Here is a tiny trained network, its code and every weight. The questions are about switching its units off for an input and a class, where a switched-off unit gives its printed mean instead of its output.

import numpy as np


def w(rows, s, z=0):
    codes = np.array(rows[::2]) - 128.0
    scale = np.full(codes.shape[1], s)
    scale[-1] = z or s
    return codes * scale


def f(y):
    return y / 2 * (1 + np.tanh(0.7978845608 * (y + 0.044715 * y**3)))


def log_softmax(a):
    a = a - a.max(-1, keepdims=True)
    return a - np.log(np.exp(a).sum(-1, keepdims=True))


def net(x, mask):
    res = np.array(x, float).reshape(1, 8) / 4 @ E
    y = f(res @ A[0][:, :-1].T + A[0][:, -1])
    res = res + np.where(mask, y, B[0][:, -1]) @ B[0][:, :-1]
    return log_softmax(res[-1] @ U[:, :-1].T + U[:, -1])


A, B = {}, {}
E = w([
[123,130,123,125,120],'x0',
[116,134,117,121,104],'x1',
[113,137,114,118,99],'x2',
[79,164,95,220,125],'x3',
[121,178,56,65,248],'x4',
[117,133,118,120,106],'x5',
[2,107,187,92,153],'x6',
[129,9,69,159,179],'x7',
],0.0086)
A[0] = w([
[127,190,146,92,128,138],'neuron 0',
[63,109,153,127,120,90],'neuron 1',
[182,157,118,164,154,136],'neuron 2',
[110,129,95,75,91,151],'neuron 3',
[119,164,146,154,132,161],'neuron 4',
[123,87,190,117,122,97],'neuron 5',
[71,183,100,249,154,58],'neuron 6',
[175,92,164,28,124,70],'neuron 7',
[138,130,144,97,194,130],'neuron 8',
[133,194,156,129,112,52],'neuron 9',
[96,92,76,179,147,116],'neuron 10',
[73,98,143,95,126,80],'neuron 11',
[45,148,134,114,174,80],'neuron 12',
[182,133,98,151,117,97],'neuron 13',
[91,90,149,117,167,168],'neuron 14',
[85,116,162,108,143,116],'neuron 15',
[76,106,141,125,145,80],'neuron 16',
[143,33,108,68,133,132],'neuron 17',
[116,130,199,175,93,99],'neuron 18',
[131,154,102,92,161,113],'neuron 19',
[199,137,48,129,99,116],'neuron 20',
[123,133,152,134,158,65],'neuron 21',
[137,170,144,97,105,83],'neuron 22',
[120,53,93,118,124,114],'neuron 23',
[129,175,152,145,125,142],'neuron 24',
[105,166,89,125,170,53],'neuron 25',
[132,164,77,75,156,93],'neuron 26',
[146,132,149,122,158,254],'neuron 27',
[85,127,150,115,145,146],'neuron 28',
[115,215,190,101,144,163],'neuron 29',
[145,87,188,145,77,95],'neuron 30',
[143,187,190,122,131,67],'neuron 31',
[135,181,176,126,117,66],'neuron 32',
[127,85,104,139,144,83],'neuron 33',
[86,159,97,88,197,140],'neuron 34',
],0.015,0.0055)
B[0] = w([
[105,70,136,123,145,199],'neuron 0',
[176,158,169,143,122,201],'neuron 1',
[129,149,159,115,116,194],'neuron 2',
[152,115,133,117,127,155],'neuron 3',
[114,108,107,100,124,174],'neuron 4',
[173,147,149,151,73,191],'neuron 5',
[178,149,16,20,55,250],'neuron 6',
[212,140,22,36,40,219],'neuron 7',
[133,111,146,146,79,203],'neuron 8',
[75,111,134,129,174,178],'neuron 9',
[90,73,107,83,192,215],'neuron 10',
[129,179,155,127,163,190],'neuron 11',
[168,179,173,137,117,228],'neuron 12',
[138,211,210,123,178,187],'neuron 13',
[144,131,144,112,109,221],'neuron 14',
[164,164,178,113,150,193],'neuron 15',
[101,162,197,102,174,181],'neuron 16',
[96,77,130,83,147,232],'neuron 17',
[167,123,110,176,106,241],'neuron 18',
[122,97,151,233,40,186],'neuron 19',
[154,164,240,113,168,229],'neuron 20',
[132,139,133,127,128,127],'neuron 21',
[106,104,143,114,191,168],'neuron 22',
[93,88,134,124,192,203],'neuron 23',
[67,114,99,85,155,178],'neuron 24',
[118,119,124,186,85,176],'neuron 25',
[112,116,112,233,83,203],'neuron 26',
[137,114,116,111,89,204],'neuron 27',
[178,183,137,124,124,192],'neuron 28',
[113,89,114,94,161,255],'neuron 29',
[94,94,88,254,78,240],'neuron 30',
[32,105,130,120,209,191],'neuron 31',
[85,99,120,134,190,183],'neuron 32',
[107,106,131,130,180,166],'neuron 33',
[123,106,112,200,103,254],'neuron 34',
],0.0092,0.008)
U = w([
[122,112,114,254,101,98],'0',
[68,66,116,98,230,81],'1',
[161,151,62,71,110,254],'2',
[168,221,210,142,177,59],'3',
],0.012,0.0088)

Each question gives the input, the list of numbers given to net, and the class t.
The units are the neurons (one row each of A and B). Each row of codes is followed by its name. A weight is (code - 128) times the scale printed after its matrix; where a second scale follows, it is the last column's (A, B and U).
mask holds one flag per neuron, in row order. A switched-off neuron (its flag False) gives its mean, the last column of its row in B, instead of its output. The means were averaged over made-up inputs and are rounded, as every weight is.
A unit's drop is (log p(t) with every unit on - log p(t) with that unit switched off) / (log p(t) with every unit on - log p(t) with every unit switched off).
The circuit of an input: a set's keep is (log p(t) with only the set's units on - log p(t) with every unit switched off) / (log p(t) with every unit on - log p(t) with every unit switched off). Starting from the 12 units with the biggest drops (on a tie, the unit counted first), units are removed one at a time, each time the one whose removal leaves the highest keep (on an exact tie, the one counted first), for as long as the keep stays at least 0.8.
circuit, biggest first: the units of the circuit, biggest drop first
most important unit: the unit with the biggest drop
top k neurons: the k neurons with the biggest drops, biggest first
drop when u is switched off: that unit's drop, to one decimal
input [-5,1,-4,4,-1,5,1,4], class 1: most important unit -> neuron 7
input [-4,1,5,4,6,-2,-7,4], class 3: top 3 neurons -> (neuron 20; neuron 13; neuron 30)
input [2,0,-3,0,7,7,0,-8], class 1: top 2 neurons -> (neuron 29; neuron 31)
input [-5,8,1,5,5,-8,5,-4], class 0: top 3 neurons -> (neuron 34; neuron 7; neuron 25)
input [1,4,7,-6,7,-6,1,-1], class 0: circuit, biggest first -> (neuron 26; neuron 19)
input [8,-4,-4,-2,4,-5,-5,-2], class 3: top 2 neurons -> (neuron 20; neuron 30)
input [0,4,-6,1,6,-3,4,-8], class 1: top 2 neurons -> (neuron 29; neuron 31)
input [-6,0,-2,-6,1,-2,6,-1], class 2: top 2 neurons -> (neuron 7; neuron 20)
input [5,4,-3,-6,6,7,6,-7], class 1: top 3 neurons -> (neuron 29; neuron 31; neuron 0)
input [4,6,8,8,-3,-7,1,-7], class 2: top 3 neurons -> (neuron 6; neuron 10; neuron 18)
input [0,2,5,-5,6,0,6,-2], class 0: top 4 neurons -> (neuron 34; neuron 26; neuron 19; neuron 6)
input [-8,8,-7,4,8,6,-8,6], class 0: top 4 neurons -> (neuron 26; neuron 19; neuron 25; neuron 34)
input [-6,7,-3,-3,-2,3,2,-3], class 1: circuit, biggest first -> (neuron 6; neuron 12)
input [5,3,8,7,1,-6,5,-1], class 2: circuit, biggest first -> (neuron 6)
input [-6,4,8,5,-5,0,-8,1], class 3: top 2 neurons -> (neuron 20; neuron 13)
input [3,-7,-5,-8,-6,-2,5,6], class 2: drop when neuron 34 is switched off -> 0.1
input [8,0,-2,-7,5,-5,8,-2], class 3: drop when neuron 20 is switched off -> -0.1
input [3,-4,3,-3,5,4,6,2], class 3: drop when neuron 16 is switched off -> 0.2
